Below is a small trained network, with its code and all its weights. Each question gives an input and a target symbol and asks what happens when units are switched off, that is, made to give their printed mean instead of their output.

import numpy as np


def w(rows, s, z=0):
    codes = np.array(rows[::2]) - 128.0
    scale = np.full(codes.shape[1], s)
    scale[-1] = z or s
    return codes * scale


def f(y):
    return y / 2 * (1 + np.tanh(0.7978845608 * (y + 0.044715 * y**3)))


def softmax(a):
    e = np.exp(a - a.max(-1, keepdims=True))
    return e / e.sum(-1, keepdims=True)


def log_softmax(a):
    a = a - a.max(-1, keepdims=True)
    return a - np.log(np.exp(a).sum(-1, keepdims=True))


def net(x, mask):
    ids = ['αβγδεζηλτφψ'.index(c) for c in x.split()]
    T = len(ids)
    res = E[ids] + P[:T]
    u = 0
    for l in range(2):
        r = res
        for j in range(3):
            rows = slice(4 * j, 4 * j + 4)
            q, k, v = (r @ M[l][rows].T for M in (Q, K, V))
            z = softmax(np.where(np.tri(T) > 0, q @ k.T / 4**0.5, -1e9)) @ v
            o = O[l][rows]
            res = res + np.where(mask[u + j], z, o[:, -1]) @ o[:, :-1]
        u += 3
        y = f(res @ A[l][:, :-1].T + A[l][:, -1])
        res = res + np.where(mask[u : u + 4], y, B[l][:, -1]) @ B[l][:, :-1]
        u += 4
    return log_softmax(res[-1] @ U[:, :-1].T + U[:, -1])


Q, K, V, O, A, B = {}, {}, {}, {}, {}, {}
E = w([
[169,152,94,110],'α',
[117,89,230,234],'β',
[70,143,235,78],'γ',
[140,167,150,202],'δ',
[9,162,184,141],'ε',
[3,134,219,119],'ζ',
[169,169,91,132],'η',
[142,93,171,155],'λ',
[184,81,19,17],'τ',
[110,141,132,208],'φ',
[208,16,173,127],'ψ',
],0.0062)
P = w([
[124,239,210,159],'0',
[111,197,232,108],'1',
[118,170,225,120],'2',
[119,143,215,108],'3',
[114,120,197,111],'4',
[113,100,192,114],'5',
[109,80,174,114],'6',
[108,60,162,116],'7',
[103,40,145,122],'8',
[100,11,123,124],'9',
[103,2,124,120],'10',
[105,2,134,125],'11',
],0.0051)
Q[0] = w([
[251,162,67,152],'L0H0',
[247,172,55,167],'L0H0',
[8,93,162,45],'L0H0',
[239,167,96,212],'L0H0',
[191,177,2,9],'L0H1',
[74,80,253,243],'L0H1',
[183,168,15,5],'L0H1',
[233,24,59,52],'L0H1',
[67,235,120,83],'L0H2',
[105,241,81,69],'L0H2',
[171,14,151,175],'L0H2',
[179,17,151,169],'L0H2',
],0.0052)
K[0] = w([
[112,253,225,211],'L0H0',
[100,255,228,219],'L0H0',
[217,12,9,11],'L0H0',
[29,245,243,243],'L0H0',
[250,251,7,24],'L0H1',
[15,8,247,227],'L0H1',
[244,247,19,17],'L0H1',
[248,91,58,27],'L0H1',
[61,231,226,239],'L0H2',
[19,237,210,241],'L0H2',
[217,18,20,18],'L0H2',
[212,10,26,22],'L0H2',
],0.0052)
V[0] = w([
[153,183,247,184],'L0H0',
[142,19,55,110],'L0H0',
[137,33,41,102],'L0H0',
[153,187,254,189],'L0H0',
[132,172,80,67],'L0H1',
[57,109,119,231],'L0H1',
[95,74,212,216],'L0H1',
[197,147,158,27],'L0H1',
[227,13,129,22],'L0H2',
[29,241,141,235],'L0H2',
[195,24,181,43],'L0H2',
[179,19,128,33],'L0H2',
],0.0052)
O[0] = w([
[239,15,105,240,246],'L0H0',
[13,151,168,107,20],'L0H0',
[16,173,155,95,13],'L0H0',
[242,25,122,226,252],'L0H0',
[111,182,27,98,82],'L0H1',
[120,194,216,220,99],'L0H1',
[174,70,230,187,234],'L0H1',
[159,47,48,24,193],'L0H1',
[165,3,127,200,159],'L0H2',
[97,250,136,48,114],'L0H2',
[163,14,120,134,218],'L0H2',
[133,12,89,174,157],'L0H2',
],0.0048,0.0012)
A[0] = w([
[49,45,237,242,239],'L0N0',
[254,9,46,122,254],'L0N1',
[236,223,57,60,148],'L0N2',
[235,202,52,92,167],'L0N3',
],0.0052,0.0044)
B[0] = w([
[75,80,254,217,229],'L0N0',
[239,3,4,64,254],'L0N1',
[237,237,15,212,141],'L0N2',
[233,219,9,182,145],'L0N3',
],0.0048,0.008)
Q[1] = w([
[202,107,169,230],'L1H0',
[201,116,131,228],'L1H0',
[175,64,196,204],'L1H0',
[56,133,113,34],'L1H0',
[104,28,172,240],'L1H1',
[87,60,204,48],'L1H1',
[121,113,173,31],'L1H1',
[100,95,185,35],'L1H1',
[56,46,242,236],'L1H2',
[192,21,135,245],'L1H2',
[46,102,75,83],'L1H2',
[112,240,2,24],'L1H2',
],0.0052)
K[1] = w([
[249,38,23,83],'L1H0',
[234,53,8,47],'L1H0',
[229,33,82,125],'L1H0',
[17,200,243,206],'L1H0',
[46,17,201,157],'L1H1',
[80,3,70,47],'L1H1',
[143,43,23,15],'L1H1',
[100,20,38,21],'L1H1',
[49,40,102,99],'L1H2',
[55,30,196,218],'L1H2',
[76,244,131,153],'L1H2',
[200,235,124,138],'L1H2',
],0.0052)
V[1] = w([
[161,44,55,147],'L1H0',
[171,100,57,140],'L1H0',
[88,170,195,123],'L1H0',
[176,79,65,124],'L1H0',
[233,60,73,194],'L1H1',
[106,63,229,243],'L1H1',
[228,120,24,47],'L1H1',
[237,147,26,3],'L1H1',
[246,66,124,59],'L1H2',
[84,165,35,35],'L1H2',
[130,106,73,108],'L1H2',
[255,46,132,79],'L1H2',
],0.0052)
O[1] = w([
[223,204,132,89,225],'L1H0',
[215,211,91,137,212],'L1H0',
[48,56,161,139,43],'L1H0',
[212,192,108,120,221],'L1H0',
[6,134,211,225,254],'L1H1',
[231,186,219,231,176],'L1H1',
[6,105,91,126,183],'L1H1',
[4,85,49,109,163],'L1H1',
[22,28,37,225,189],'L1H2',
[139,213,30,122,14],'L1H2',
[168,154,86,207,113],'L1H2',
[21,14,57,244,216],'L1H2',
],0.0042,0.0081)
A[1] = w([
[41,229,105,238,157],'L1N0',
[242,140,24,112,230],'L1N1',
[150,207,254,173,226],'L1N2',
[32,225,250,122,253],'L1N3',
],0.0051,0.0035)
B[1] = w([
[92,228,211,245,169],'L1N0',
[237,237,14,250,237],'L1N1',
[198,94,215,10,254],'L1N2',
[91,254,85,5,206],'L1N3',
],0.005,0.0086)
U = w([
[187,213,46,250,66],'α',
[213,113,49,85,218],'β',
[124,15,91,184,178],'γ',
[107,11,122,58,186],'δ',
[130,225,143,38,254],'ε',
[124,158,161,17,108],'ζ',
[113,154,134,73,65],'η',
[161,85,211,107,9],'λ',
[19,191,125,110,103],'τ',
[100,170,143,71,124],'φ',
[109,254,157,240,96],'ψ',
],0.0048,0.0035)

Each question gives the input, a string of symbols that net reads in full, and the target symbol t.
The units are the heads (4 rows each of Q, K, V and O) and the neurons (one row each of A and B). Each row of codes is followed by its name. A weight is (code - 128) times the scale printed after its matrix; where a second scale follows, it is the last column's (O, A, B and U).
mask holds one flag per unit, layer by layer, with each layer's heads first. A switched-off unit (its flag False) gives its mean, the last column of its rows in O or B, instead of its output. The means were averaged over made-up inputs and are rounded, as every weight is.
A unit's drop is (log p(t) with every unit on - log p(t) with that unit switched off) / (log p(t) with every unit on - log p(t) with every unit switched off).
The circuit of an input: a set's keep is (log p(t) with only the set's units on - log p(t) with every unit switched off) / (log p(t) with every unit on - log p(t) with every unit switched off). Starting from the 12 units with the biggest drops (on a tie, the unit counted first), units are removed one at a time, each time the one whose removal leaves the highest keep (on an exact tie, the one counted first), for as long as the keep stays at least 0.8.
units of the circuit, in order: the units of the circuit, biggest drop first
most important unit: the unit with the biggest drop
top k neurons in layer l: the k neurons of layer l with the biggest drops, biggest first
heads that matter: for each layer, one digit per head in row order, 1 if its drop is at least 0.15 and else 0, layers parted by /
input τ ε φ λ τ τ η, target α: most important unit	L1N1
input δ δ δ λ β ε, target λ: heads that matter	110 / 010
input τ τ δ ζ β ε ε δ λ, target λ: heads that matter	110 / 011
input α β β δ λ δ, target λ: top 2 neurons in layer 0	(L0N0 L0N1)
input η ψ ε, target ψ: units of the circuit, in order	(L0H2 L0N1 L1N0)
input α ε ψ δ τ β τ α α τ τ δ, target λ: heads that matter	111 / 011
input φ τ τ δ ψ λ, target γ: units of the circuit, in order	(L0H2 L1H2 L0N1)
input ε β α τ ψ τ λ, target γ: units of the circuit, in order	(L0H2 L1H2)
input φ τ φ, target ε: units of the circuit, in order	(L0N1 L0H2 L1H2 L1N3)
input φ τ ψ δ, target γ: units of the circuit, in order	(L1H2 L0H0 L1N3)
input α δ ε, target ε: units of the circuit, in order	(L0H2 L0N1 L1H2)
input ψ λ τ τ δ λ ψ δ ψ, target γ: heads that matter	001 / 001
input α β φ ψ τ β γ ζ ζ β φ, target λ: heads that matter	010 / 011
input ε φ τ τ ε λ ζ η τ φ β, target λ: heads that matter	011 / 010
input γ τ τ τ ζ, target τ: heads that matter	100 / 010
input ψ ε τ, target α: heads that matter	100 / 000
input α λ β γ, target λ: top 2 neurons in layer 1	(L1N2 L1N1)
input α η φ ζ ε ψ α ζ τ λ ψ ζ, target ψ: heads that matter	111 / 011
input τ λ τ δ τ η φ η ε δ β λ, target λ: most important unit	L0N0
input τ δ ψ γ β τ λ α, target α: most important unit	L1H0
input τ τ ε τ ε λ ε ζ ψ δ τ, target δ: top 3 neurons in layer 0	(L0N0 L0N1 L0N2)
input ζ γ ψ γ, target ψ: top 2 neurons in layer 1	(L1N0 L1N2)
